Here is a tiny trained network, its code and every weight. The questions are about switching its units off for an input and a target symbol, where a switched-off unit gives its printed mean instead of its output.

import numpy as np


def w(rows, s, z=0):
    codes = np.array(rows[::2]) - 128.0
    scale = np.full(codes.shape[1], s)
    scale[-1] = z or s
    return codes * scale


def f(y):
    return y / 2 * (1 + np.tanh(0.7978845608 * (y + 0.044715 * y**3)))


def softmax(a):
    e = np.exp(a - a.max(-1, keepdims=True))
    return e / e.sum(-1, keepdims=True)


def log_softmax(a):
    a = a - a.max(-1, keepdims=True)
    return a - np.log(np.exp(a).sum(-1, keepdims=True))


def net(x, mask):
    ids = ['γδζθλμξπσφω'.index(c) for c in x.split()]
    T = len(ids)
    res = E[ids] + P[:T]
    u = 0
    for l in range(3):
        r = res
        for j in range(2):
            rows = slice(3 * j, 3 * j + 3)
            q, k, v = (r @ M[l][rows].T for M in (Q, K, V))
            z = softmax(np.where(np.tri(T) > 0, q @ k.T / 3**0.5, -1e9)) @ v
            o = O[l][rows]
            res = res + np.where(mask[u + j], z, o[:, -1]) @ o[:, :-1]
        u += 2
        y = f(res @ A[l][:, :-1].T + A[l][:, -1])
        res = res + np.where(mask[u : u + 4], y, B[l][:, -1]) @ B[l][:, :-1]
        u += 4
    return log_softmax(res[-1] @ U[:, :-1].T + U[:, -1])


Q, K, V, O, A, B = {}, {}, {}, {}, {}, {}
E = w([
[146,175,175],'γ',
[114,254,74],'δ',
[185,53,204],'ζ',
[77,117,34],'θ',
[137,214,200],'λ',
[116,150,195],'μ',
[39,101,237],'ξ',
[190,52,164],'π',
[82,137,20],'σ',
[81,108,42],'φ',
[188,179,151],'ω',
],0.013)
P = w([
[210,93,1],'0',
[182,194,110],'1',
[163,195,154],'2',
[145,188,174],'3',
[131,180,188],'4',
[119,169,198],'5',
[105,173,210],'6',
[95,171,215],'7',
[86,165,222],'8',
[80,163,223],'9',
],0.0055)
Q[0] = w([
[84,94,79],'0.h0',
[61,177,41],'0.h0',
[126,164,245],'0.h0',
[115,127,225],'0.h1',
[110,110,163],'0.h1',
[152,132,158],'0.h1',
],0.012)
K[0] = w([
[32,160,57],'0.h0',
[114,206,81],'0.h0',
[132,100,238],'0.h0',
[148,254,62],'0.h1',
[192,145,110],'0.h1',
[97,206,47],'0.h1',
],0.0076)
V[0] = w([
[243,54,254],'0.h0',
[241,144,158],'0.h0',
[223,79,208],'0.h0',
[193,169,53],'0.h1',
[97,119,115],'0.h1',
[119,200,141],'0.h1',
],0.0069)
O[0] = w([
[233,155,194,85],'0.h0',
[184,239,136,187],'0.h0',
[253,149,192,105],'0.h0',
[165,117,226,254],'0.h1',
[154,130,102,111],'0.h1',
[95,157,170,240],'0.h1',
],0.0054,0.0042)
A[0] = w([
[174,182,58,149],'0.n0',
[163,101,144,215],'0.n1',
[2,119,121,252],'0.n2',
[161,49,54,65],'0.n3',
],0.0085,0.0033)
B[0] = w([
[254,123,51,175],'0.n0',
[166,127,145,155],'0.n1',
[61,156,179,254],'0.n2',
[66,176,172,124],'0.n3',
],0.0098,0.0078)
Q[1] = w([
[100,121,127],'1.h0',
[72,124,204],'1.h0',
[194,120,165],'1.h0',
[222,112,235],'1.h1',
[215,255,63],'1.h1',
[7,32,162],'1.h1',
],0.0058)
K[1] = w([
[114,104,201],'1.h0',
[165,24,198],'1.h0',
[202,193,86],'1.h0',
[169,44,245],'1.h1',
[234,133,2],'1.h1',
[6,160,219],'1.h1',
],0.005)
V[1] = w([
[212,62,190],'1.h0',
[77,105,49],'1.h0',
[125,206,124],'1.h0',
[77,175,113],'1.h1',
[144,254,66],'1.h1',
[157,160,80],'1.h1',
],0.0062)
O[1] = w([
[1,56,209,83],'1.h0',
[179,94,75,47],'1.h0',
[131,220,85,231],'1.h0',
[60,110,149,152],'1.h1',
[55,192,123,254],'1.h1',
[100,151,79,153],'1.h1',
],0.0046,0.0053)
A[1] = w([
[148,199,2,222],'1.n0',
[71,55,170,140],'1.n1',
[101,191,185,175],'1.n2',
[170,70,56,4],'1.n3',
],0.0083,0.0031)
B[1] = w([
[254,85,185,245],'1.n0',
[112,9,86,148],'1.n1',
[100,205,166,237],'1.n2',
[68,175,135,122],'1.n3',
],0.0073,0.013)
Q[2] = w([
[150,140,238],'2.h0',
[164,85,104],'2.h0',
[45,152,162],'2.h0',
[6,116,122],'2.h1',
[34,36,226],'2.h1',
[2,44,92],'2.h1',
],0.0045)
K[2] = w([
[230,193,93],'2.h0',
[112,122,118],'2.h0',
[181,107,220],'2.h0',
[110,158,2],'2.h1',
[129,77,58],'2.h1',
[81,124,63],'2.h1',
],0.0063)
V[2] = w([
[192,177,253],'2.h0',
[184,164,156],'2.h0',
[203,208,180],'2.h0',
[85,201,218],'2.h1',
[88,76,120],'2.h1',
[110,89,168],'2.h1',
],0.0062)
O[2] = w([
[143,204,5,243],'2.h0',
[126,197,30,201],'2.h0',
[159,207,35,249],'2.h0',
[201,219,5,187],'2.h1',
[188,19,69,80],'2.h1',
[130,157,81,120],'2.h1',
],0.0027,0.019)
A[2] = w([
[225,153,244,137],'2.n0',
[142,83,156,77],'2.n1',
[80,158,2,252],'2.n2',
[47,199,137,253],'2.n3',
],0.0071,0.0036)
B[2] = w([
[53,73,1,234],'2.n0',
[95,231,141,123],'2.n1',
[227,195,141,228],'2.n2',
[103,183,252,249],'2.n3',
],0.0072,0.014)
U = w([
[147,164,68,126],'γ',
[128,119,150,253],'δ',
[129,132,147,99],'ζ',
[125,130,135,80],'θ',
[101,139,111,57],'λ',
[17,168,54,52],'μ',
[104,173,180,109],'ξ',
[174,115,2,170],'π',
[48,133,204,168],'σ',
[209,140,186,187],'φ',
[126,129,142,133],'ω',
],0.0097,0.0053)

Each question gives the input, a string of symbols that net reads in full, and the target symbol t.
The units are the heads (3 rows each of Q, K, V and O) and the neurons (one row each of A and B). Each row of codes is followed by its name. A weight is (code - 128) times the scale printed after its matrix; where a second scale follows, it is the last column's (O, A, B and U).
mask holds one flag per unit, layer by layer, with each layer's heads first. A switched-off unit (its flag False) gives its mean, the last column of its rows in O or B, instead of its output. The means were averaged over made-up inputs and are rounded, as every weight is.
A unit's drop is (log p(t) with every unit on - log p(t) with that unit switched off) / (log p(t) with every unit on - log p(t) with every unit switched off).
The circuit of an input: a set's keep is (log p(t) with only the set's units on - log p(t) with every unit switched off) / (log p(t) with every unit on - log p(t) with every unit switched off). Starting from the 12 units with the biggest drops (on a tie, the unit counted first), units are removed one at a time, each time the one whose removal leaves the highest keep (on an exact tie, the one counted first), for as long as the keep stays at least 0.8.
units of the circuit, in order: the units of the circuit, biggest drop first
unit that matters most: the unit with the biggest drop
top k neurons in layer l: the k neurons of layer l with the biggest drops, biggest first
drop when u is switched off: that unit's drop, to one decimal
input δ θ δ λ δ ξ θ, target σ: units of the circuit, in order => [0.h0, 0.n2, 2.n3, 2.n0]
input ω ω δ ω δ σ δ δ δ, target ξ: units of the circuit, in order => [0.h0, 2.n3, 1.h1, 2.n0]
input γ δ δ ω γ λ ω σ, target ξ: units of the circuit, in order => [2.n3, 2.n0, 0.n2, 0.h0]
input θ ω φ δ φ δ γ γ δ, target φ: unit that matters most => 2.n0
input φ γ ξ, target σ: top 2 neurons in layer 2 => [2.n2, 2.n0]
input δ δ δ ω, target π: units of the circuit, in order => [0.n2, 2.n0, 2.n3]
input ω δ λ δ θ σ δ σ, target ξ: units of the circuit, in order => [0.n2, 2.n0, 0.h0, 2.n3]
input ξ π δ, target π: units of the circuit, in order => [1.n0, 0.n0, 0.h1, 2.n3]
input π ω ω λ ζ δ ξ, target σ: units of the circuit, in order => [1.h0, 0.n0, 2.n2]
input ω ω δ δ ω ω π, target π: top 3 neurons in layer 0 => [0.n2, 0.n1, 0.n3]
input δ δ δ γ δ δ λ θ ω δ, target ξ: units of the circuit, in order => [0.h0, 0.n2, 2.n3, 2.n0]
input δ δ δ ω δ θ, target ξ: units of the circuit, in order => [0.n2, 2.n0, 2.n3, 0.h0]
input δ ξ δ ξ φ σ, target σ: units of the circuit, in order => [0.h0, 0.n2, 2.n3, 2.n0]
input ω δ ζ π δ ω, target γ: units of the circuit, in order => [0.h0, 2.n0, 2.h0]
input δ δ σ δ δ π ω ξ ξ μ, target σ: top neuron in layer 1 => [1.n0]
input δ ω δ θ, target ξ: units of the circuit, in order => [0.n2, 2.n0, 0.h0, 2.n3]
input δ δ ξ φ, target σ: top 2 neurons in layer 2 => [2.n3, 2.n0]
input δ φ φ δ δ ω δ φ, target ξ: top 2 neurons in layer 0 => [0.n2, 0.n3]
input ω λ δ, target π: top 2 neurons in layer 0 => [0.n0, 0.n2]
input ω δ ω ω δ ζ, target π: top 2 neurons in layer 0 => [0.n2, 0.n1]
input σ δ δ δ ξ δ δ θ ω, target π: top neuron in layer 1 => [1.n2]
input ξ δ λ δ σ λ δ μ, target σ: top 2 neurons in layer 2 => [2.n2, 2.n3]
input ξ λ θ ω δ μ δ δ, target φ: top 2 neurons in layer 2 => [2.n0, 2.n2]
input ζ δ γ γ σ δ δ ξ ξ σ, target σ: top 2 neurons in layer 0 => [0.n2, 0.n0]
input ω σ δ ξ δ θ, target σ: drop when 1.h1 is switched off => 0.1
input ξ δ φ, target σ: drop when 0.h0 is switched off => 1.1
input φ ω ζ, target π: drop when 0.n2 is switched off => 0.2
input ω δ ω ω δ σ φ, target ξ: drop when 2.n2 is switched off => 0.6
